Below is a small trained network, with its code and all its weights. Each question gives an input and a class and asks what happens when units are switched off, that is, made to give their printed mean instead of their output.

import numpy as np


def w(rows, s, z=0):
    codes = np.array(rows[::2]) - 128.0
    scale = np.full(codes.shape[1], s)
    scale[-1] = z or s
    return codes * scale


def norm(h):
    return h / np.sqrt((h * h).mean(-1, keepdims=True) + 1e-5)


def f(y):
    return np.maximum(y, 0)


def log_softmax(a):
    a = a - a.max(-1, keepdims=True)
    return a - np.log(np.exp(a).sum(-1, keepdims=True))


def net(x, mask):
    res = np.array(x, float).reshape(1, 4) / 4 @ E
    u = 0
    for l in range(4):
        y = f(norm(res) @ A[l][:, :-1].T + A[l][:, -1])
        res = res + np.where(mask[u : u + 5], y, B[l][:, -1]) @ B[l][:, :-1]
        u += 5
    return log_softmax(norm(res)[-1] @ U[:, :-1].T + U[:, -1])


A, B = {}, {}
E = w([
[102,130,124,112,144,1,197,109,36,101,157,95],'x0',
[31,48,115,101,51,153,125,149,34,169,76,150],'x1',
[149,135,96,56,89,149,132,42,141,88,110,92],'x2',
[93,36,112,77,197,133,148,130,180,88,133,179],'x3',
],0.0094)
A[0] = w([
[119,61,126,114,223,158,128,96,150,100,150,141,50],'L0N0',
[99,131,98,91,77,194,66,128,143,148,117,164,127],'L0N1',
[146,136,183,148,109,253,62,134,187,121,151,185,1],'L0N2',
[133,132,164,224,160,118,127,231,133,168,131,218,46],'L0N3',
[188,191,134,153,189,169,121,113,178,100,176,88,129],'L0N4',
],0.006,0.0095)
B[0] = w([
[127,82,120,123,9,64,151,173,176,142,200,86,149],'L0N0',
[147,90,91,132,111,75,162,176,74,76,159,81,204],'L0N1',
[197,119,37,216,177,175,163,189,96,6,95,67,174],'L0N2',
[52,95,254,173,129,136,61,16,129,69,204,63,178],'L0N3',
[110,85,65,89,131,66,9,141,129,201,96,141,254],'L0N4',
],0.0075,0.0063)
A[1] = w([
[151,131,118,154,135,255,112,168,159,134,108,165,5],'L1N0',
[163,209,147,188,87,161,133,128,131,162,57,103,2],'L1N1',
[112,86,141,97,192,181,162,119,205,114,130,201,41],'L1N2',
[168,137,89,73,89,186,122,40,162,89,76,109,15],'L1N3',
[156,200,143,152,118,159,81,105,105,169,115,110,87],'L1N4',
],0.0098,0.0049)
B[1] = w([
[155,125,98,174,153,237,131,158,131,33,89,107,213],'L1N0',
[149,129,98,113,77,147,151,190,80,153,237,174,206],'L1N1',
[97,173,124,76,10,116,195,208,115,157,206,174,180],'L1N2',
[33,133,254,178,163,145,84,64,119,45,154,115,251],'L1N3',
[89,70,123,99,47,116,224,139,185,154,186,133,254],'L1N4',
],0.0091,0.0048)
A[2] = w([
[138,155,101,149,213,77,198,102,83,122,84,121,3],'L2N0',
[97,65,137,124,78,214,105,147,83,169,40,134,43],'L2N1',
[99,106,188,116,100,124,154,129,111,110,154,127,157],'L2N2',
[221,217,164,132,187,124,150,124,254,138,161,127,49],'L2N3',
[146,117,82,123,104,91,187,131,112,149,124,129,37],'L2N4',
],0.0088,0.0036)
B[2] = w([
[141,156,71,168,156,245,137,184,132,74,44,28,168],'L2N0',
[181,255,86,95,187,111,57,87,164,179,89,206,216],'L2N1',
[198,54,123,145,129,123,106,102,144,148,150,85,254],'L2N2',
[107,180,108,61,109,162,84,110,3,174,50,249,210],'L2N3',
[199,79,113,166,141,128,130,156,140,146,118,104,174],'L2N4',
],0.0091,0.0062)
A[3] = w([
[120,152,114,95,151,117,125,91,114,196,102,217,25],'L3N0',
[189,153,81,135,161,67,73,150,214,140,86,87,80],'L3N1',
[85,146,241,218,188,144,138,201,135,171,134,189,5],'L3N2',
[114,147,131,100,171,34,255,130,71,135,105,72,22],'L3N3',
[101,79,121,67,144,119,188,156,194,99,130,196,19],'L3N4',
],0.0094,0.0033)
B[3] = w([
[108,134,133,100,174,36,62,143,112,144,79,124,244],'L3N0',
[110,75,120,160,124,123,153,154,113,149,97,83,218],'L3N1',
[54,152,181,38,133,140,189,6,148,52,122,114,196],'L3N2',
[150,187,123,134,150,233,105,157,241,87,144,200,253],'L3N3',
[165,220,131,182,51,115,212,139,84,202,154,126,187],'L3N4',
],0.011,0.0044)
U = w([
[186,143,89,165,155,233,122,175,164,84,94,113,99],'0',
[132,154,119,68,143,67,53,133,96,196,65,192,253],'1',
[152,142,141,117,18,106,201,161,112,189,232,141,127],'2',
[62,131,249,96,143,134,119,37,133,83,152,94,176],'3',
[166,17,140,175,152,77,141,151,111,154,116,3,167],'4',
],0.015,0.00043)

Each question gives the input, the list of numbers given to net, and the class t.
The units are the neurons (one row each of A and B). Each row of codes is followed by its name. A weight is (code - 128) times the scale printed after its matrix; where a second scale follows, it is the last column's (A, B and U).
mask holds one flag per neuron, layer by layer. A switched-off neuron (its flag False) gives its mean, the last column of its row in B, instead of its output. The means were averaged over made-up inputs and are rounded, as every weight is.
A unit's drop is (log p(t) with every unit on - log p(t) with that unit switched off) / (log p(t) with every unit on - log p(t) with every unit switched off).
The circuit of an input: a set's keep is (log p(t) with only the set's units on - log p(t) with every unit switched off) / (log p(t) with every unit on - log p(t) with every unit switched off). Starting from the 12 units with the biggest drops (on a tie, the unit counted first), units are removed one at a time, each time the one whose removal leaves the highest keep (on an exact tie, the one counted first), for as long as the keep stays at least 0.8.
circuit, biggest first: the units of the circuit, biggest drop first
most important unit: the unit with the biggest drop
k most important neurons: the k neurons with the biggest drops, biggest first
top k neurons in layer l: the k neurons of layer l with the biggest drops, biggest first
drop of u: that unit's drop, to one decimal
input [7,-2,-3,-5], class 0: circuit, biggest first => L3N3
input [-7,-7,-6,-8], class 2: 2 most important neurons => L1N1, L1N4
input [0,-6,3,6], class 1: 2 most important neurons => L2N3, L1N4
input [4,-6,7,8], class 2: 2 most important neurons => L3N4, L1N2
input [5,4,-1,0], class 0: circuit, biggest first => L3N3, L0N4
input [-5,6,-8,0], class 3: 2 most important neurons => L0N3, L3N2
input [6,-7,-2,-2], class 1: 3 most important neurons => L2N3, L0N1, L0N2
input [-6,7,-5,8], class 2: 4 most important neurons => L1N2, L0N4, L3N4, L2N3
input [-5,-5,3,-7], class 2: 2 most important neurons => L1N1, L1N4
input [-3,-3,-4,-1], class 3: 3 most important neurons => L0N3, L2N2, L3N2
input [-4,-6,0,2], class 1: 2 most important neurons => L2N3, L0N4
input [-7,2,8,-5], class 3: top 2 neurons in layer 2 => L2N0, L2N4
input [1,1,-1,2], class 4: 4 most important neurons => L0N0, L2N2, L1N4, L2N4
input [4,-8,7,-2], class 1: most important neuron => L2N3
input [-6,1,6,-7], class 2: 3 most important neurons => L1N1, L1N4, L3N3
input [-5,0,-6,6], class 2: 2 most important neurons => L1N2, L1N3
input [8,8,-8,2], class 0: top 2 neurons in layer 2 => L2N3, L2N0
input [8,8,-3,-1], class 0: top 2 neurons in layer 2 => L2N3, L2N0
input [4,-2,-3,2], class 0: drop of L3N3 => 0.1
input [0,-6,-2,-4], class 1: drop of L2N3 => 0.6
input [-6,-6,-6,8], class 2: most important unit => L1N2
input [8,-3,-8,-2], class 0: drop of L2N0 => 0.5
